Each row has a name. Each question is about the rows just above it. Places in a row count from 1.

[27.0 -5.3  1.3 35.9 26.9] = N
[-24.4  26.9 -76.1  38.4   0.3] = T
[-93.5 -44.7   5.2 -24.4  -5.4] = F
[ 31.1  53.3 -18.0  -5.4  34.6] = A
Which value is in both F and T? | [-24.4]
Shared by T and N: | [26.9]
Which value is in both F and A? | [-5.4]
tags:
[27.0] -> k_263
[26.9] -> k_78
[-93.5] -> k_561
[-44.8] -> k_324
[-44.7] -> k_492
[-93.6] -> k_589
The tag of F, keyed by place 1: | k_561
The row with [-24.4  26.9 -76.1  38.4   0.3] is | T

[-54.4  39.2 -18.9 -39.3   9.4] : Gaf
[  4.9   9.4 -11.0  -4.9 -40.2] : kes
[-54.4  39.2 -25.1 -39.3 -39.4] : rokib
[37.5 -6.6 17.1 13.6 39.0] : samu
[ 15.7 -33.4 -33.2  33.9  -5.9] : bep
[-12.4 -43.9 -22.2  42.5  14.1] : vil
[ 23.2 -27.0  16.6 -39.3  15.9] : Saz
[  8.3 -11.6  16.0  13.1  -7.3] : pimur
[ 30.7 -26.1  -0.4  30.5  46.9] : pigu
[-19.7  22.1 -76.4   1.5   9.5] : mev
[ 29.6 -14.2   7.1  53.9  29.0] : zudam
[33.7 -7.1 -9.6 37.1 -9.4] : vos
Whose row is [  8.3 -11.6  16.0  13.1  -7.3]? | pimur
The one value in Gaf and Saz: | [-39.3]
tags:
[-25.1] -> k_702
[29.1] -> k_170
[7.0] -> k_287
[7.1] -> k_677
[29.0] -> k_693
The tag of zudam, keyed by place 3: | k_677

[-38.8  43.5 -16.6  43.9  15.2] : Q
[-38.8 -12.2  43.8  15.1  43.9] : Y
[-43.8  15.2  43.9  16.8  44.0] : E
Which value is in both Y and E? | [43.9]
Where do [-38.8  43.5 -16.6  43.9  15.2] appear? | Q
tags:
[15.2] -> k_833
[43.9] -> k_581
Look up the entry of Q at place 5 in the table: | k_833
Which value is in both E and Y? | [43.9]
Whose row is [-43.8  15.2  43.9  16.8  44.0]? | E

[-25.9 -61.2  64.4 -20.6 -14.8] = K
[ 87.1 -25.4 -61.1 -25.9 -42.0] = B
[-76.0 -25.4  31.7  83.6  87.0] = C
The one value in K and B: | [-25.9]
Which value is in both B and K? | [-25.9]
The one value in C and B: | [-25.4]
key -> tag
[87.0] -> k_152
[-25.9] -> k_957
[87.1] -> k_217
[-61.0] -> k_834
[-61.1] -> k_975
Join B by its entry at place 1: | k_217
Whose row is [ 87.1 -25.4 -61.1 -25.9 -42.0]? | B

[ 84.4  37.9  63.0 -42.7 -84.2] -> Gofi
[-81.8  -8.4   3.5  59.5  20.7] -> vuf
[-76.3  63.9  -7.2 -26.4  73.2] -> fil
[  7.0 -11.2  26.3   9.4  81.5] -> Mube
[  2.9 -16.4 -11.7  59.9   8.6] -> bop
[-53.0 -65.3  51.6  37.4  62.7] -> sib
[-84.1 -65.3  23.5  75.0  -2.0] -> ruv
[-84.2 -65.3  51.6  37.4 -49.6] -> dafov
Which value is in both Gofi and dafov? | [-84.2]
key -> tag
[-11.7] -> k_15
[2.9] -> k_291
[84.4] -> k_350
Look up the entry of bop at place 1 in the table: | k_291

[11.5  1.1 12.9 13.8 37.2  1.3 33.8 29.0 -0.3] -> Gur
[-10.6  74.4 -10.6  14.8 -37.1  -4.2  54.0 -84.3  52.0] -> Puv
[ 15.1  52.0 -10.4  17.8  11.0  -5.0  51.3 -32.8  25.3] -> gon
[ -8.1  51.9   7.1  16.5   0.7  50.0 -27.1  20.1  16.4] -> vaf
tags:
[51.3] -> k_494
[33.8] -> k_308
[-27.1] -> k_356
[54.0] -> k_7
[37.2] -> k_490
[29.0] -> k_940
The tag of Gur, keyed by place 7: | k_308
The one value in gon and Puv: | [52.0]

